Here is a tiny trained network, its code and every weight. The questions are about switching its units off for an input and a class, where a switched-off unit gives its printed mean instead of its output.

import numpy as np


def w(rows, s, z=0):
    codes = np.array(rows[::2]) - 128.0
    scale = np.full(codes.shape[1], s)
    scale[-1] = z or s
    return codes * scale


def norm(h):
    return h / np.sqrt((h * h).mean(-1, keepdims=True) + 1e-5)


def f(y):
    return y / 2 * (1 + np.tanh(0.7978845608 * (y + 0.044715 * y**3)))


def log_softmax(a):
    a = a - a.max(-1, keepdims=True)
    return a - np.log(np.exp(a).sum(-1, keepdims=True))


def net(x, mask):
    res = np.array(x, float).reshape(1, 4) / 4 @ E
    u = 0
    for l in range(3):
        y = f(norm(res) @ A[l][:, :-1].T + A[l][:, -1])
        res = res + np.where(mask[u : u + 4], y, B[l][:, -1]) @ B[l][:, :-1]
        u += 4
    return log_softmax(norm(res)[-1] @ U[:, :-1].T + U[:, -1])


A, B = {}, {}
E = w([
[3,88,150,93,208],'x0',
[41,138,159,246,181],'x1',
[188,89,203,165,57],'x2',
[19,254,97,118,121],'x3',
],0.0076)
A[0] = w([
[189,109,170,232,128,184],'L0N1',
[157,108,172,167,54,87],'L0N2',
[154,105,142,254,162,2],'L0N3',
[70,38,94,83,135,116],'L0N4',
],0.013,0.0046)
B[0] = w([
[66,30,41,154,57,253],'L0N1',
[100,131,205,93,105,187],'L0N2',
[34,56,6,199,207,197],'L0N3',
[216,168,137,215,155,214],'L0N4',
],0.012,0.0064)
A[1] = w([
[4,131,195,141,200,129],'L1N1',
[146,54,129,150,128,125],'L1N2',
[23,177,178,164,223,2],'L1N3',
[172,51,162,104,255,31],'L1N4',
],0.0095,0.0052)
B[1] = w([
[128,144,148,247,112,254],'L1N1',
[186,121,83,91,141,201],'L1N2',
[127,182,184,155,232,215],'L1N3',
[180,150,17,158,163,172],'L1N4',
],0.015,0.0042)
A[2] = w([
[141,181,35,130,4,168],'L2N1',
[89,105,244,255,96,184],'L2N2',
[88,119,221,176,236,106],'L2N3',
[173,189,142,74,111,3],'L2N4',
],0.0097,0.0042)
B[2] = w([
[98,157,211,32,224,226],'L2N1',
[111,144,165,132,25,254],'L2N2',
[3,197,154,227,101,208],'L2N3',
[37,127,142,171,254,134],'L2N4',
],0.0098,0.0063)
U = w([
[63,140,193,114,39,111],'0',
[53,44,7,206,106,168],'1',
[215,159,32,156,201,216],'2',
[100,230,176,40,210,128],'3',
[192,34,151,35,59,1],'4',
[39,228,155,230,151,151],'5',
],0.019,0.0059)

Each question gives the input, the list of numbers given to net, and the class t.
The units are the neurons (one row each of A and B). Each row of codes is followed by its name. A weight is (code - 128) times the scale printed after its matrix; where a second scale follows, it is the last column's (A, B and U).
mask holds one flag per neuron, layer by layer. A switched-off neuron (its flag False) gives its mean, the last column of its row in B, instead of its output. The means were averaged over made-up inputs and are rounded, as every weight is.
A unit's drop is (log p(t) with every unit on - log p(t) with that unit switched off) / (log p(t) with every unit on - log p(t) with every unit switched off).
The circuit of an input: a set's keep is (log p(t) with only the set's units on - log p(t) with every unit switched off) / (log p(t) with every unit on - log p(t) with every unit switched off). Starting from all 12 units, units are removed one at a time, each time the one whose removal leaves the highest keep (on an exact tie, the one counted first), for as long as the keep stays at least 0.8.
circuit, biggest first: the units of the circuit, biggest drop first
unit that matters most: the unit with the biggest drop
k most important neurons: the k neurons with the biggest drops, biggest first
top k neurons in layer l: the k neurons of layer l with the biggest drops, biggest first
drop of u: that unit's drop, to one decimal
input [-3,-3,8,6], class 0: 2 most important neurons => L0N2; L1N2
input [-1,-4,2,0], class 4: top neuron in layer 2 => L2N3
input [-1,0,3,-1], class 4: circuit, biggest first => L2N3; L1N1
input [-4,2,2,8], class 3: circuit, biggest first => L0N3; L2N1; L1N1
input [2,-6,4,0], class 4: 2 most important neurons => L2N3; L1N3
input [6,3,-3,-8], class 2: top 2 neurons in layer 1 => L1N4; L1N2
input [2,-5,1,-5], class 4: 4 most important neurons => L0N3; L1N3; L1N1; L2N3
input [5,-8,-5,1], class 2: 2 most important neurons => L0N4; L0N1
input [5,4,8,0], class 1: 2 most important neurons => L0N1; L0N3
input [2,-4,5,-1], class 4: 2 most important neurons => L1N1; L2N3
input [-2,0,3,7], class 3: top 2 neurons in layer 0 => L0N3; L0N2
input [5,6,3,-2], class 1: top 3 neurons in layer 0 => L0N1; L0N3; L0N2
input [3,-4,4,-5], class 4: drop of L0N3 => 0.1
input [-2,-1,7,5], class 0: drop of L0N2 => 0.2
input [-7,5,5,1], class 1: drop of L0N3 => 0.1
input [0,-4,2,2], class 3: unit that matters most => L1N1
input [1,0,-2,-6], class 2: 2 most important neurons => L1N2; L0N4
input [7,-7,-3,2], class 2: 2 most important neurons => L0N4; L0N1
